What each symbol does to the units:
LQ λ FD
LQ σ HF
TD λ FF
TD σ SD
LD λ CC
LD σ DM
BR λ QN
BR σ JM
TM λ NS
TM σ MS
LL λ TM
LL σ NS
QN λ ZS
QN σ CG
HH λ BR
HH σ QN
JL λ QL
JL σ LG
ZJ λ JJ
ZJ σ NM
ZH λ JR
ZH σ JP
QP λ GT
QP σ LL
DM λ DN
DM σ FT
JM λ TQ
JM σ JD
MS λ PH
MS σ DJ
MC λ NG
MC σ CP
NS λ MS
NS σ ZJ
GT λ TD
GT σ JP
FF λ TZ
FF σ NR
RZ λ RP
RZ σ FF
FH λ JL
FH σ RG
NR λ ZD
NR σ SD
NM λ SL
NM σ MN
BM λ MS
BM σ RG
QL λ LG
QL σ JM
QQ λ NC
QQ σ NH
TZ λ HF
TZ σ ZJ
ZS λ HH
ZS σ NC
CC λ DM
CC σ DN
JR λ NM
JR σ SL
RP λ PG
RP σ JJ
BF λ QT
BF σ RP
PH λ HL
PH σ ZH
ZD λ MC
ZD σ NG
MN λ HL
MN σ QP
JP λ ZH
JP σ RZ
FT λ ZS
FT σ QQ
NC λ CG
NC σ NH
FD λ HF
FD σ QT
QT λ RZ
QT σ HL
NH λ CP
NH σ FH
LG λ NZ
LG σ HH
DN λ FT
DN σ ZS
PG λ BF
PG σ TD
SD λ NC
SD σ ZD
HF λ QT
HF σ RZ
DJ λ ZH
DJ σ NS
CP λ FH
CP σ JL
SL λ GT
SL σ HL
NG λ LD
NG σ CC
JJ λ LQ
JJ σ FD
JD λ BM
JD σ ZF
TQ λ JD
TQ σ NS
HL λ QP
HL σ GT
NZ λ NC
NZ σ BR
ZF λ JM
ZF σ PH
RG λ JD
RG σ TM
CG λ NH
CG σ CP

The rows follow the links: the fewer symbols apart two units are, the more alike their rows tend to be.

Each row is also shifted at random along 12 hidden directions that mean nothing.

Some units, each with a row of numbers:
NS: (-8, -1, -8, -42, 30, 7, -8, -21, -7, -5, -2, 6, 12, -4, -8, 21, 4, 15, -2, 3, 11, 5, 15, -9, 9, 7, 9, 16, -29, 4, -32, 0, 4, 20, -18, -5, -4, 4, 1, 6, 1)
QQ: (-5, -14, 3, -6, -8, 15, 16, 11, -6, 1, -9, 9, -15, -6, -6, -6, 5, 11, -7, 16, -2, 17, 10, 7, 6, -12, -2, -25, -15, 13, -7, -1, -9, -13, -2, -7, -5, -6, -1, -14, 1)
RP: (1, -6, -5, -15, -19, 4, 11, -26, 0, -4, -1, 2, 2, -8, 7, 17, 0, 7, -33, 10, 6, -22, -9, 0, -4, 16, 9, -19, 4, 1, -10, -6, 3, -12, -13, -4, -4, 3, 14, 10, 12)
TQ: (-8, 1, -4, 2, 1, 13, 29, -24, 9, 11, -15, 10, 4, -4, 20, 7, 0, 15, -7, 3, -7, -26, 2, 8, 36, -2, 13, -6, 13, 0, -39, -3, 2, -12, 19, -8, 5, 3, 2, 7, -14)
JD: (-9, 23, 2, 0, -35, 19, 26, 10, -14, 5, -8, 42, 5, -23, 31, 38, -12, 26, 36, -25, -1, -12, 14, 8, 37, 11, 17, -2, 8, -19, -22, -10, 17, 2, 33, -22, -27, -6, -1, 10, -5)
RZ: (7, 12, 19, -20, -13, -1, -11, 11, -14, -4, 8, -8, 3, -7, -13, 16, -28, 12, -11, -21, -1, -9, -11, 7, -31, -12, 12, -5, 8, 11, 16, -25, 19, -5, -7, 1, 20, 7, 12, 25, 23)
HH: (1, 30, 34, 10, -17, 10, 2, 8, 1, 3, 17, 27, -6, -24, 0, 18, -28, 15, 16, -7, 8, 0, -1, -6, -18, 5, -6, -9, 9, -32, 16, -2, 8, 17, -6, 3, -28, 9, -2, 25, -5)
SD: (-3, 2, -2, 26, 14, 17, -20, -16, -1, -2, -11, 0, 6, 20, 14, -7, 17, -1, 7, 14, -26, -3, -15, -13, 6, 20, -23, -13, 4, 1, 3, 1, -10, 22, 3, -4, -1, 4, 7, 37, 18)
BR: (0, 2, 28, 16, -19, 12, 22, -6, 2, 19, 2, 14, -12, -25, -10, 4, -13, 7, -6, 7, -8, -5, 1, 37, 0, -25, 0, -17, 16, -8, 2, 2, 1, -5, 5, -12, 9, 8, 2, 10, -4)
LL: (-7, -9, -16, -2, 10, -13, -22, -19, 16, 1, -19, 13, 25, -6, 8, 16, 20, -4, -8, 14, 14, 4, 4, -19, 7, 12, 3, 12, -20, -9, 5, -5, -11, 4, -10, -10, -9, -11, -4, 1, -12)
JL: (-5, 7, 8, 30, -20, -12, -31, -8, 5, 5, -3, -3, -10, 8, 1, 0, 3, -1, 21, 13, -6, 30, 10, -2, 35, 6, -5, 2, -3, -11, 17, -20, -9, -5, 10, -23, -1, 8, -5, -13, 9)
QP: (0, 3, -5, -9, 17, -7, -20, -12, -2, 6, 0, 2, 9, -5, -14, -4, 2, -7, -10, 14, -2, -16, -9, 17, -29, -15, -10, 7, -5, 2, 9, 6, 7, -6, -8, -11, 14, -14, 9, -9, -6)
BM: (-14, -15, -4, -18, 1, -1, -10, -5, -6, 16, -1, -11, 8, -10, -11, 13, 8, 5, -13, -1, 10, 9, 19, 26, 38, -3, 22, 11, -7, 11, -19, 8, 8, 9, 4, -6, -7, 15, -1, -14, 7)
GT: (2, 2, 7, -36, -3, 22, 14, 10, -24, 15, 11, -7, -5, -9, 8, 1, -11, -1, -28, -14, 0, -21, 11, 2, 10, -2, 5, -17, -10, 22, -18, -18, 25, -6, 24, -24, -5, -8, 13, 10, 9)
SL: (3, 16, -5, -2, -21, -1, 32, 14, -2, 14, 17, -19, 0, -7, 15, -13, 10, -36, 2, -5, 24, -10, -10, -27, 17, 27, -6, 16, -6, -13, 5, 10, 17, 6, 23, 1, -50, 12, -5, -5, -19)
LG: (-1, 15, 27, 11, -11, -2, 14, 27, 4, 10, 17, -2, -19, 2, -17, -15, -22, 18, 11, 16, -6, -3, -11, 1, -16, -3, -15, -12, -3, -9, -8, 1, 7, -19, 8, 1, -1, -1, -5, -18, 12)
DM: (4, -7, -1, -21, 37, 19, 6, 4, -28, -2, 6, 20, -15, 12, 10, -7, -13, 27, 0, 2, -17, 2, 20, -8, -3, 0, 6, -20, -10, 23, -32, -4, -6, -13, 1, -2, 16, -18, 13, -8, 13)
JM: (-4, 10, 8, 9, 18, -5, 17, 35, 13, 18, 14, -23, 3, 17, 2, -10, -23, 6, 9, -38, 9, -6, 0, -31, 16, 21, -6, 7, -4, -4, -14, 14, 7, 17, 14, 25, -17, -1, -3, -1, 19)
BF: (2, 3, 11, -4, -28, 2, -19, -13, -13, 8, 12, -21, -3, 9, -7, -6, -6, -4, -33, 10, 10, -23, -20, 45, 10, -19, 23, -13, 35, 8, 13, -5, 13, -33, 6, -5, 16, 25, 19, -2, -17)
FH: (-9, 15, -6, -5, -10, 6, 4, -17, 7, -16, -1, -2, -16, 0, 7, 6, -2, 16, 11, 9, 6, 6, 10, -3, 7, 2, -10, -4, 4, -5, -12, 2, 2, 4, -6, -6, -21, 3, -5, -10, -5)
NC: (-5, -15, 19, -8, -16, 15, -10, 73, -1, 4, 10, -2, -10, -19, -26, -2, -6, 21, -10, -4, -4, 3, 9, 19, -25, -2, -11, -24, -12, -4, 2, 12, 7, -7, 5, 10, -21, -26, -5, -18, 17)
HL: (3, 3, -2, -8, -17, -9, 17, -36, -6, 12, 3, -3, 1, -17, 4, 0, 11, -26, -20, 21, 16, -5, -6, 12, 7, -8, 6, 10, -1, 2, 8, -4, 10, -8, 3, -23, -8, 18, -2, -7, -19)
ZD: (-1, -16, -3, 9, -13, -4, -2, 5, -14, -10, 5, 13, -8, 7, -1, -9, 36, -8, 15, 35, -14, 2, -2, 42, -4, -6, -9, 4, 4, 1, -8, 18, -6, -8, 12, -10, 5, 5, -24, -29, -16)
DN: (3, 25, 22, 10, -7, 30, 4, 14, -33, 15, 14, 11, -15, 2, 16, -15, -13, 16, 19, 12, -8, 2, -8, 4, 13, -3, 14, -20, 18, -1, -1, -4, 8, -20, 21, 0, -17, 12, 21, 10, -10)

From each start, follow one symbol. Which unit do you reach?
Answer with the unit's name.
new walk
(-2, -7, -8, 32, -19, 9, -10, -2, 3, 7, -17, 2, 15, -7, 22, 14, 17, -18, -7, -26, -11, -13, -8, 4, 10, 17, -11, -10, 16, -8, 30, 5, -2, 30, 13, -7, -15, -5, 11, 40, 16)
λ	FF
new walk
(-9, 14, 5, 39, -31, -5, 12, 19, 8, 9, -10, -10, -8, 2, -7, -20, 13, -6, 27, 26, -1, 30, -20, -16, 2, 1, -21, -12, -10, -7, 27, 7, -10, -8, 5, 1, -30, 7, -10, -13, 11)
σ	FH
new walk
(1, 0, 23, 21, -5, 8, 1, 17, 19, 16, 6, -2, -7, -15, -14, -9, -14, 9, -11, 13, -10, -10, -10, 0, -17, 4, -17, -19, 7, -18, 6, 7, -3, 1, -4, 9, -12, -2, 1, 7, 17)
σ	BR
new walk
(0, -8, 3, -18, 18, 19, 0, -12, -34, -6, 11, 24, -20, 6, -9, -1, -2, 9, 16, -2, 0, 20, 23, 37, 12, -27, 12, -4, -8, 14, -7, 9, -7, 5, -10, -7, 19, 1, 9, -12, -13)
σ	QQ
new walk
(4, -29, 2, -4, -14, -13, -16, -5, 0, -3, 12, -16, 7, -13, -25, 11, 29, -26, -18, 4, 3, 8, -3, 46, -16, -3, -1, 16, 0, 2, 20, 24, 0, 28, -16, 3, 2, 19, -13, 1, 8)
λ	TZ
new walk
(-7, 11, 9, 33, -10, 9, -23, 13, 17, 1, -9, -9, -3, 0, 3, -4, -8, 3, 6, -1, -1, 12, -5, -17, 4, 6, -14, -18, 12, -15, 31, -7, -7, 6, 0, 6, -22, 0, 4, 18, 3)
λ	NH
new walk
(-12, 15, -6, -5, 29, 4, 25, -6, 0, 10, -28, 14, 14, -6, -11, 6, -3, 27, 27, -2, -20, 0, -19, -6, -36, -26, -17, -1, -20, 20, -11, 9, -1, 5, -11, 2, 13, -20, 9, 12, 28)
λ	NS
new walk
(0, -7, -7, 15, -3, 7, -2, -4, 10, -7, -6, 1, -5, -24, 27, 16, 11, 2, -5, -13, -18, -2, 15, 9, -16, 1, -15, -6, 32, -4, 2, 10, -2, 26, 5, 3, -22, -6, -3, 17, 9)
σ	CP
new walk
(-1, 21, 25, 0, 2, -6, 4, 17, 1, 7, 14, -8, -15, 2, -18, -7, -40, 25, 5, -15, -10, -10, 0, 24, -22, -33, -9, -6, 16, 6, -6, -4, 12, -17, 6, 0, 23, -4, -2, -10, 8)
σ	JM
new walk
(3, 12, 15, 14, -5, -9, -11, 2, 14, -11, 12, 15, -5, 14, -13, -8, -7, -4, 15, 12, 25, 11, -8, -10, -4, 8, -4, 7, -6, -28, 19, 6, -10, 8, -16, 15, -10, 12, -21, -7, -32)
σ	CG
new walk
(0, 6, 28, 15, -35, 14, 18, 21, -20, 18, -5, 39, -12, -21, 5, 13, -5, 9, 19, 7, -4, 28, 8, 4, 16, -10, 12, -25, -14, -3, 13, -17, -3, -13, 14, -26, -11, 2, 0, 8, 3)
λ	HH
new walk
(-7, 4, 1, 6, -16, 5, 13, -35, 8, 3, -11, -2, -16, -37, 3, 22, 1, 7, -2, 10, -13, 22, 15, 9, -10, -10, -18, -13, 8, 1, 7, 2, 0, 26, -17, -15, -26, 9, 2, 11, 28)
λ	FH
new walk
(9, -4, -24, -13, 13, -12, 4, 9, 0, -23, 9, -4, 3, 25, -15, -12, 12, -2, 22, -6, -2, -16, -23, -10, -23, 23, -12, 15, -23, -8, -12, 23, -4, -8, -17, 20, 12, -25, 7, -23, 11)
λ	RZ
new walk
(11, -4, 2, 10, -14, 4, 13, 3, 1, 0, -9, -8, 1, -14, -6, 4, 14, -8, 4, -2, -23, -12, -17, 35, -13, -27, 2, 0, 14, 3, 3, -4, -3, -19, 7, -8, 30, -5, 13, 19, -4)
σ	ZJ
new walk
(3, -18, -2, 30, 8, -16, 7, 10, -2, 15, -18, 4, 0, -2, 14, -8, 14, -3, 0, 9, -27, 28, 5, -10, -8, -9, -7, -7, -2, 23, 10, -1, -19, -9, 13, -8, 13, -9, -10, -6, 25)
σ	CC
